Each row is followed by its class.
[  4  -3  -7 -45 -22   5 -17 -22   1  23   0 -18  35   5  -9  -1 -26  24
   4   0 -41  44 -10 -14  -4   4  -8  21  -1  17   8  -5] : <96>
[ 29   8 -31 -45 -30   3 -11 -27   4  27  11   4  30   4 -21   4 -10  31
   7   4 -30  32   6 -18   6  13 -21  22   5   5 -11 -28] : <96>
[ 16   4  27  13  -6   0  -2 -26  -5 -10  14   9 -11  -4   5  57  -6   1
  44   1 -25  28 -16  -2 -12  -8   1  -4 -19  15  23  17] : <97>
[  9   7 -18 -15 -20   2   0  14   1  15  -7   2  15  11  -2  -8  -3  13
 -17  -4  -4   8  -2 -19  13  31  15   4  14  -2   9  -1] : <69>
[ 22   2   6  38   3   9  -7  -8   7   0  22   0 -11  -3 -20  65   9   3
  33   0  -6  10  21   9  -7 -26 -18   0 -17  -2 -14 -44] : <97>
[ -1  -3  60  37  23 -30  12   7 -17 -20  12  10  29   8  15 -13 -26  35
  38  10  -9  -5 -71  24 -13 -53  -9  -8   8   9 -29  13] : <96>
[  5  -9   5 -13   1  -4  -4 -23  -4   8  13  -5  24   5  -6  -9 -14  16
  -3   1 -23  11 -11  -9   3  -1  -7  15   2  18   3   3] : <96>
[  9   0 -27  -7  -9  14   7 -28   4   1  11  -9   4   6 -18 -30   8   6
 -20  -3  -8  17  16 -15   6   4  -8  10  -1   8  -6   1] : <96>
[  2  -5 -13 -28 -12   4  -8 -15   9  11   0  -3  13   7 -18 -15 -11  13
   7   2 -13   7   0   0  -2   5 -17  10  -4   3  -8  -5] : <96>
[  1  -9 -17 -41   7 -10  -9 -12  -3   4   2 -19  30   7  -8 -33 -30  18
   6   1 -21  -7 -13  16 -31 -15 -27  23   4   4 -26 -13] : <96>
[  9   2   1 -11  -6   2   5  -2  -2   0   7   3  19   4   4 -21  -4   4
   0   7 -13  14  -5  -2   8   4  -7  12   5  11  -7 -17] : <96>
[ 16  -1  21   5  -9 -12   4  -3   0   2  12  11  25   4  -9   4 -24   5
  13   6  -6 -10 -28   4   2   1  -9   8   5   8   4 -13] : <96>
[-12  17  -6 -26 -16  -1   6 -14  -1  18   0   1   4   0  18  24  -2  15
   5  13 -29   7   4 -30  10  11  13   5  15 -14  10   2] : <69>
[ -3  11 -22 -29 -17   2  -1 -16   2  17 -12   2   8   0   5 -15   6  36
  -1   1 -17  13   5 -20   6  27  11   2  11  -9   1   5] : <69>
[-17  29 -52   8   0  25  12 -17   1   5  -2  -9  -8  -6 -13 -48  41  16
 -44 -14  14  10  25 -29  10  12  10 -10  19  -1 -29  39] : <69>
[ 31  17 -29  -2 -24   4  -7   2  -3  22   2   2   6 -12 -15  13  13  31
  -2  -5   5  26   0 -15  15  29  -8   8  11 -17   2 -21] : <97>
[  6  25 -10  13  -5  11   6  -8  -6 -16  25   5 -23  -3 -16  21  23  13
  21   4 -10  18   9 -16   3   9   1 -11 -16 -16  -7  17] : <97>
[-12  -4 -14 -19  -8  20  -9 -22  -1   4  12  -2 -11  -3  -1  14  -9  -3
   3   7 -18  12  23  -3   2   6   4   1 -15  14   9  14] : <69>
[ 20  -1   0 -27 -15 -11  -5 -12  -4  20  10   3  23   4  -4  -8 -21  11
  13  10 -17  11 -14  -6   0   6  -8  22  -1  18   3 -14] : <96>
[  3   6  15  18   2  -8  -1   7  -5  -8   7   6 -29 -13   9  84  -1   8
  50  -1  -6   3   3   9 -12 -25 -18 -13 -16 -31 -27 -43] : <97>
[  8  13  -8 -33 -23  16  -9 -14   0  19  21   5   6  -3   1  53  -2  13
  23   7 -37  18   9  -8   4  18 -10   8  -4  -5   4 -11] : <96>
[ -1   2  -8   8  -4  -3   8  11  13   1 -20  -5   1  -4   4 -51  16  10
 -34 -14  20  -6  -2 -28  23  29  23  -4  23 -15   9  36] : <69>
[  3   9 -19 -15  -6   2  -6 -11 -20  -3  14   3   2  -2  -6 -10   3  20
  18   7 -13  -1  -3  -4  -4   3 -11   9  -7  -5 -18   7] : <96>
[ 50   6 -13   9 -20   0  -6 -12   1   2  18  10   3 -12 -24   8  12  30
  16   0  -5  47  -4 -21  -8  11 -16  15  -2 -19  -6 -12] : <96>
[  1  21 -67   3 -18  22   7  -3  -4   4   7   4 -19  -5 -19 -78  43  -9
 -62 -14  25  28  23 -29  18  69  18   7   5  12  13  31] : <69>
[ 12  15  -1 -28 -28  35 -39 -12   6  16   4  -7 -28  -7   4  84   8  12
  18  13 -33  18  35  -3  -5   9   6  -4 -15 -16  27 -18] : <97>
[  4  10   3  -9 -23   6   0  -4  14   5  -9  -3   6   5   1  37  13  23
  -2 -13  -3   5  -1 -23  46  15  14  -8  14 -14  10  -1] : <69>
[  7  11 -13 -18  -2   6  -3 -34  -5  -1  22  -2   6   7 -16   9  -1   7
  17 -10 -18  18   0  -5  -7 -10 -16  14 -12   9 -17  -7] : <96>
[ -7  24 -48  -6 -20  12  15  -7 -12 -11   3  -3 -24   9   3 -49  28   4
 -40   8  -1  19   7 -10   3  59  23   3   7   9   9  37] : <69>
